Below is a small trained network, with its code and all its weights. Each question gives an input and a target symbol and asks what happens when units are switched off, that is, made to give their printed mean instead of their output.

import numpy as np


def w(rows, s, z=0):
    codes = np.array(rows[::2]) - 128.0
    scale = np.full(codes.shape[1], s)
    scale[-1] = z or s
    return codes * scale


def f(y):
    return y / 2 * (1 + np.tanh(0.7978845608 * (y + 0.044715 * y**3)))


def softmax(a):
    e = np.exp(a - a.max(-1, keepdims=True))
    return e / e.sum(-1, keepdims=True)


def log_softmax(a):
    a = a - a.max(-1, keepdims=True)
    return a - np.log(np.exp(a).sum(-1, keepdims=True))


def net(x, mask):
    ids = ['ΓΦβδζμξπτ'.index(c) for c in x.split()]
    T = len(ids)
    res = E[ids] + P[:T]
    r = res
    for j in range(3):
        rows = slice(2 * j, 2 * j + 2)
        q, k, v = (r @ M[0][rows].T for M in (Q, K, V))
        z = softmax(np.where(np.tri(T) > 0, q @ k.T / 2**0.5, -1e9)) @ v
        o = O[0][rows]
        res = res + np.where(mask[j], z, o[:, -1]) @ o[:, :-1]
    y = f(res @ A[0][:, :-1].T + A[0][:, -1])
    res = res + np.where(mask[3:27], y, B[0][:, -1]) @ B[0][:, :-1]
    return log_softmax(res[-1] @ U[:, :-1].T + U[:, -1])


Q, K, V, O, A, B = {}, {}, {}, {}, {}, {}
E = w([
[99,110,69,173,192,129,112,151],'Γ',
[143,192,217,106,58,212,113,155],'Φ',
[137,163,89,34,129,141,103,79],'β',
[45,138,46,190,182,194,150,116],'δ',
[85,191,136,178,175,121,115,117],'ζ',
[117,159,197,158,200,146,64,189],'μ',
[46,88,162,134,48,129,44,98],'ξ',
[5,94,183,69,109,98,154,144],'π',
[142,98,118,45,57,101,73,180],'τ',
],0.024)
P = w([
[245,69,197,165,83,64,108,3],'0',
[80,171,104,124,98,111,93,194],'1',
[64,162,100,125,116,125,101,182],'2',
[63,151,97,116,123,125,103,192],'3',
[60,134,97,119,130,130,96,194],'4',
[65,123,91,109,137,139,103,195],'5',
[69,108,87,106,138,140,104,207],'6',
[68,101,97,111,141,147,106,211],'7',
[56,91,100,115,152,146,106,205],'8',
[67,76,99,108,149,153,110,207],'9',
[68,68,92,117,162,150,108,221],'10',
[73,51,103,110,166,160,108,217],'11',
[70,45,112,119,167,164,109,233],'12',
[49,90,107,121,149,152,110,209],'13',
],0.0077)
Q[0] = w([
[99,50,146,214,35,102,24,36],'head 0',
[178,94,119,64,93,26,152,100],'head 0',
[148,177,144,70,94,126,200,125],'head 1',
[98,153,113,169,181,87,118,138],'head 1',
[127,102,171,190,81,195,123,187],'head 2',
[21,136,124,138,106,135,2,205],'head 2',
],0.014)
K[0] = w([
[102,11,120,134,198,152,229,215],'head 0',
[83,183,80,77,95,165,41,189],'head 0',
[79,202,122,66,92,148,95,126],'head 1',
[146,147,158,191,207,62,151,96],'head 1',
[180,97,150,190,50,139,205,127],'head 2',
[199,99,137,171,96,101,172,9],'head 2',
],0.013)
V[0] = w([
[87,161,218,84,151,38,144,140],'head 0',
[95,111,127,86,86,189,161,90],'head 0',
[93,191,91,168,137,88,177,185],'head 1',
[101,178,81,115,164,95,106,213],'head 1',
[203,162,100,166,124,44,139,32],'head 2',
[127,217,146,173,66,254,154,81],'head 2',
],0.0093)
O[0] = w([
[12,173,182,116,156,144,179,34,150],'head 0',
[198,64,96,15,153,198,154,37,180],'head 0',
[130,54,137,85,55,255,157,135,121],'head 1',
[138,113,107,97,139,177,113,140,254],'head 1',
[243,12,227,198,128,94,183,81,225],'head 2',
[125,148,87,203,96,138,79,4,213],'head 2',
],0.0088,0.0057)
A[0] = w([
[145,156,107,119,218,158,107,98,90],'neuron 0',
[204,147,53,95,192,115,106,144,144],'neuron 1',
[83,129,123,43,136,99,118,146,94],'neuron 2',
[80,118,150,167,67,164,117,220,163],'neuron 3',
[187,151,114,197,164,82,190,198,85],'neuron 4',
[105,189,175,121,190,140,168,93,153],'neuron 5',
[210,154,137,146,187,169,250,169,17],'neuron 6',
[77,102,101,77,86,52,166,143,38],'neuron 7',
[130,92,67,143,128,115,199,90,110],'neuron 8',
[227,154,80,173,140,160,111,179,176],'neuron 9',
[177,106,161,189,149,133,219,145,68],'neuron 10',
[120,104,138,127,76,58,47,158,106],'neuron 11',
[176,181,154,159,108,161,144,119,104],'neuron 12',
[156,139,155,87,59,69,39,137,105],'neuron 13',
[102,100,68,160,105,135,125,107,147],'neuron 14',
[70,103,159,149,124,91,117,153,27],'neuron 15',
[68,214,81,151,155,119,111,159,154],'neuron 16',
[144,65,124,56,122,120,100,100,141],'neuron 17',
[176,145,147,61,182,58,156,105,238],'neuron 18',
[114,168,192,88,143,128,82,145,89],'neuron 19',
[202,125,116,162,140,158,109,69,3],'neuron 20',
[135,167,139,105,119,187,123,166,135],'neuron 21',
[212,138,144,127,182,183,194,94,87],'neuron 22',
[191,113,82,102,102,79,93,142,153],'neuron 23',
],0.012,0.006)
B[0] = w([
[145,165,105,141,90,127,133,132,200],'neuron 0',
[148,84,140,155,104,147,88,126,217],'neuron 1',
[97,151,196,172,95,138,160,117,225],'neuron 2',
[115,107,119,94,124,106,76,85,228],'neuron 3',
[131,168,78,50,128,121,129,107,162],'neuron 4',
[150,97,109,91,141,123,101,165,194],'neuron 5',
[176,108,146,121,11,98,113,140,163],'neuron 6',
[202,118,113,97,181,116,105,85,160],'neuron 7',
[123,167,140,134,102,106,86,115,159],'neuron 8',
[111,142,110,168,101,78,184,89,188],'neuron 9',
[113,169,169,74,135,115,134,104,187],'neuron 10',
[118,139,115,130,114,121,192,163,192],'neuron 11',
[117,131,122,134,170,123,118,104,159],'neuron 12',
[126,105,108,121,136,162,157,158,207],'neuron 13',
[136,107,166,99,174,120,149,137,192],'neuron 14',
[149,131,120,176,92,137,106,91,172],'neuron 15',
[195,142,140,150,138,79,129,174,202],'neuron 16',
[126,199,140,123,165,122,126,125,255],'neuron 17',
[91,135,94,157,96,156,80,134,214],'neuron 18',
[134,118,99,144,139,122,151,120,187],'neuron 19',
[93,162,145,130,86,150,109,185,195],'neuron 20',
[112,104,99,143,142,132,147,122,183],'neuron 21',
[192,99,121,141,158,129,180,131,179],'neuron 22',
[83,142,146,108,180,143,155,146,202],'neuron 23',
],0.013)
U = w([
[137,36,113,116,80,111,100,190,131],'Γ',
[217,71,1,122,207,144,177,88,239],'Φ',
[180,119,88,146,166,79,135,164,96],'β',
[107,145,127,96,173,110,211,211,131],'δ',
[153,185,84,145,87,160,117,147,134],'ζ',
[140,150,64,98,103,73,185,120,1],'μ',
[92,108,96,247,106,70,221,126,164],'ξ',
[111,122,159,138,199,66,147,70,162],'π',
[205,130,139,146,108,117,198,148,72],'τ',
],0.006,0.0039)

Each question gives the input, a string of symbols that net reads in full, and the target symbol t.
The units are the heads (2 rows each of Q, K, V and O) and the neurons (one row each of A and B). Each row of codes is followed by its name. A weight is (code - 128) times the scale printed after its matrix; where a second scale follows, it is the last column's (O, A, B and U).
mask holds one flag per unit, heads first, then neurons. A switched-off unit (its flag False) gives its mean, the last column of its rows in O or B, instead of its output. The means were averaged over made-up inputs and are rounded, as every weight is.
A unit's drop is (log p(t) with every unit on - log p(t) with that unit switched off) / (log p(t) with every unit on - log p(t) with every unit switched off).
The circuit of an input: a set's keep is (log p(t) with only the set's units on - log p(t) with every unit switched off) / (log p(t) with every unit on - log p(t) with every unit switched off). Starting from the 12 units with the biggest drops (on a tie, the unit counted first), units are removed one at a time, each time the one whose removal leaves the highest keep (on an exact tie, the one counted first), for as long as the keep stays at least 0.8.
units of the circuit, in order: the units of the circuit, biggest drop first
most important unit: the unit with the biggest drop
top k neurons: the k neurons with the biggest drops, biggest first
heads that matter: for each layer, one digit per head in row order, 1 if its drop is at least 0.15 and else 0, layers parted by /
input ζ τ δ β, target ζ: heads that matter => 000
input β τ ξ ξ β ξ ξ ζ Φ Γ τ ζ μ, target τ: top 2 neurons => (neuron 6; neuron 22)
input β β τ Φ Φ, target τ: units of the circuit, in order => (head 2; neuron 22)
input τ Φ ξ Γ δ τ μ ξ Γ, target Γ: top neuron => (neuron 6)
input Γ π β τ Φ β μ μ Γ, target μ: heads that matter => 101
input τ τ δ μ, target Γ: top 3 neurons => (neuron 6; neuron 3; neuron 17)
input Γ π τ ξ μ β π Φ τ τ τ δ Φ, target μ: heads that matter => 101
input Γ β β β Φ ξ π μ, target μ: heads that matter => 101
input ξ β ζ ξ, target ξ: units of the circuit, in order => (neuron 11; head 1)
input Γ ξ ζ ξ π Γ β δ, target μ: heads that matter => 101
input τ ζ Γ, target Γ: units of the circuit, in order => (head 2; head 1; neuron 6)
input Φ β Φ μ, target ζ: units of the circuit, in order => (head 2; neuron 20)
input τ μ Φ ζ ζ ζ τ Φ, target Γ: units of the circuit, in order => (head 2; neuron 3; neuron 6)
input Φ ζ Γ ξ β β τ Γ μ Γ, target ζ: units of the circuit, in order => (head 2; neuron 20)
input τ Φ Φ τ τ τ ξ, target ξ: most important unit => head 1
input ξ π β μ ζ β μ Φ ξ Φ, target Φ: heads that matter => 000
input Φ Φ δ τ τ Φ ξ ξ ξ Γ β β Γ ζ, target ζ: heads that matter => 001
input δ τ Γ Φ β Φ, target ξ: heads that matter => 100
input π Φ ξ ζ β ζ π β π ζ, target δ: heads that matter => 101
input ξ μ μ μ Γ β ξ ξ β ζ, target Φ: units of the circuit, in order => (head 1; neuron 2; head 0)
input ζ δ Γ Φ ζ τ π Γ β Φ μ Φ ξ δ, target π: heads that matter => 101
input ξ Φ β β π μ δ μ β τ τ β τ Γ, target Φ: top 2 neurons => (neuron 2; neuron 20)
input Φ ξ μ τ ζ μ ζ Γ δ Φ ξ ξ δ, target ζ: heads that matter => 001
input μ β Φ β μ β ξ Γ ξ, target Γ: units of the circuit, in order => (neuron 3; head 0)
input ζ δ π τ τ μ, target π: heads that matter => 101
input π Φ π μ μ β ζ, target δ: top 2 neurons => (neuron 5; neuron 2)
input Γ π τ τ ξ, target π: units of the circuit, in order => (head 0)
input μ Φ ξ τ τ Φ Φ Φ τ Γ, target β: most important unit => neuron 16
